Below are the code and all the weights of a small trained network. Each question names an input and a target symbol and asks about switching units off, where a switched-off unit gives its printed mean instead of its output.

import numpy as np


def w(rows, s, z=0):
    codes = np.array(rows[::2]) - 128.0
    scale = np.full(codes.shape[1], s)
    scale[-1] = z or s
    return codes * scale


def f(y):
    return np.maximum(y, 0)


def softmax(a):
    e = np.exp(a - a.max(-1, keepdims=True))
    return e / e.sum(-1, keepdims=True)


def log_softmax(a):
    a = a - a.max(-1, keepdims=True)
    return a - np.log(np.exp(a).sum(-1, keepdims=True))


def net(x, mask):
    ids = ['ΘΠΩαβλμστφψ'.index(c) for c in x.split()]
    T = len(ids)
    res = E[ids] + P[:T]
    q, k, v = (res @ M[0].T for M in (Q, K, V))
    z = softmax(np.where(np.tri(T) > 0, q @ k.T / 3**0.5, -1e9)) @ v
    res = res + np.where(mask[0], z, O[0][:, -1]) @ O[0][:, :-1]
    y = f(res @ A[0][:, :-1].T + A[0][:, -1])
    res = res + np.where(mask[1:17], y, B[0][:, -1]) @ B[0][:, :-1]
    return log_softmax(res[-1] @ U[:, :-1].T + U[:, -1])


Q, K, V, O, A, B = {}, {}, {}, {}, {}, {}
E = w([
[130,181,109,56],'Θ',
[53,135,64,60],'Π',
[118,110,87,144],'Ω',
[188,147,108,96],'α',
[180,57,79,158],'β',
[122,159,43,104],'λ',
[111,130,138,88],'μ',
[58,161,7,86],'σ',
[219,104,177,67],'τ',
[202,87,123,117],'φ',
[235,94,49,114],'ψ',
],0.014)
P = w([
[105,57,153,43],'0',
[112,211,129,135],'1',
[134,205,128,126],'2',
[155,200,133,128],'3',
[153,189,108,129],'4',
[164,178,103,122],'5',
[176,183,104,141],'6',
[187,172,107,136],'7',
[178,170,84,129],'8',
[203,158,90,142],'9',
[203,166,81,134],'10',
[194,160,74,134],'11',
[214,155,74,134],'12',
[245,136,80,138],'13',
],0.011)
Q[0] = w([
[42,70,225,120],'head 0',
[1,12,233,242],'head 0',
[198,241,11,82],'head 0',
],0.0085)
K[0] = w([
[157,241,124,92],'head 0',
[171,222,92,254],'head 0',
[146,47,84,16],'head 0',
],0.0084)
V[0] = w([
[88,186,231,45],'head 0',
[177,206,34,91],'head 0',
[4,157,32,138],'head 0',
],0.012)
O[0] = w([
[66,63,13,239,176],'head 0',
[165,251,47,156,250],'head 0',
[118,166,192,213,34],'head 0',
],0.013,0.0019)
A[0] = w([
[102,81,210,170,149],'neuron 0',
[148,158,82,112,221],'neuron 1',
[87,88,93,60,234],'neuron 2',
[111,79,50,146,245],'neuron 3',
[102,151,65,137,190],'neuron 4',
[214,101,104,87,180],'neuron 5',
[231,130,139,162,212],'neuron 6',
[64,126,97,254,132],'neuron 7',
[36,174,137,74,85],'neuron 8',
[45,75,60,198,96],'neuron 9',
[197,146,169,109,83],'neuron 10',
[148,152,225,91,171],'neuron 11',
[89,124,106,94,254],'neuron 12',
[103,93,94,127,252],'neuron 13',
[95,94,184,121,189],'neuron 14',
[72,86,136,223,206],'neuron 15',
],0.0084,0.0047)
B[0] = w([
[138,168,133,87,134],'neuron 0',
[129,161,174,165,241],'neuron 1',
[165,165,180,99,225],'neuron 2',
[199,85,202,120,247],'neuron 3',
[214,132,100,156,219],'neuron 4',
[131,199,117,118,254],'neuron 5',
[44,180,158,171,224],'neuron 6',
[127,95,197,159,246],'neuron 7',
[54,162,152,144,146],'neuron 8',
[139,68,127,118,230],'neuron 9',
[82,84,3,120,188],'neuron 10',
[144,30,113,73,182],'neuron 11',
[218,137,164,111,192],'neuron 12',
[237,117,240,138,197],'neuron 13',
[187,235,145,183,137],'neuron 14',
[148,148,220,101,203],'neuron 15',
],0.0057,0.012)
U = w([
[201,104,80,186,50],'Θ',
[100,116,200,169,86],'Π',
[136,145,138,113,253],'Ω',
[254,201,127,133,204],'α',
[104,101,141,9,165],'β',
[141,203,46,175,170],'λ',
[126,33,159,118,89],'μ',
[82,201,149,181,68],'σ',
[186,33,24,86,2],'τ',
[238,216,230,97,193],'φ',
[144,228,20,71,18],'ψ',
],0.0068,0.0044)

Each question gives the input, a string of symbols that net reads in full, and the target symbol t.
The units are the heads (3 rows each of Q, K, V and O) and the neurons (one row each of A and B). Each row of codes is followed by its name. A weight is (code - 128) times the scale printed after its matrix; where a second scale follows, it is the last column's (O, A, B and U).
mask holds one flag per unit, heads first, then neurons. A switched-off unit (its flag False) gives its mean, the last column of its rows in O or B, instead of its output. The means were averaged over made-up inputs and are rounded, as every weight is.
A unit's drop is (log p(t) with every unit on - log p(t) with that unit switched off) / (log p(t) with every unit on - log p(t) with every unit switched off).
The circuit of an input: a set's keep is (log p(t) with only the set's units on - log p(t) with every unit switched off) / (log p(t) with every unit on - log p(t) with every unit switched off). Starting from the 12 units with the biggest drops (on a tie, the unit counted first), units are removed one at a time, each time the one whose removal leaves the highest keep (on an exact tie, the one counted first), for as long as the keep stays at least 0.8.
units of the circuit, in order: the units of the circuit, biggest drop first
k most important neurons: the k neurons with the biggest drops, biggest first
drop of u: that unit's drop, to one decimal
input μ φ σ, target μ: units of the circuit, in order => head 0; neuron 9
input μ Θ ψ Ω ψ τ λ Ω, target μ: units of the circuit, in order => head 0; neuron 9
input β α α, target β: units of the circuit, in order => head 0; neuron 11; neuron 10; neuron 13
input Θ β α β Ω Θ Θ ψ Θ μ Θ Ω Ω, target Θ: units of the circuit, in order => head 0
input Π σ φ ψ β ψ φ, target Π: units of the circuit, in order => head 0; neuron 7
input Θ ψ φ λ β λ σ, target Θ: units of the circuit, in order => head 0; neuron 9
input ψ α τ λ Π σ, target ψ: units of the circuit, in order => head 0; neuron 3; neuron 13
input μ β β, target μ: 2 most important neurons => neuron 9; neuron 5
input Θ μ Ω ψ σ Π ψ φ μ ψ Π ψ, target Θ: 2 most important neurons => neuron 9; neuron 2
input β Θ φ, target β: 2 most important neurons => neuron 11; neuron 10
input Θ β μ μ τ λ ψ ψ φ, target Θ: drop of head 0 => 0.8
input Π σ τ τ Θ λ μ, target Π: drop of neuron 4 => 0.0
input μ ψ Π, target μ: drop of neuron 15 => -0.1
input τ λ β Θ Π α λ φ λ μ α ψ Π, target τ: units of the circuit, in order => head 0
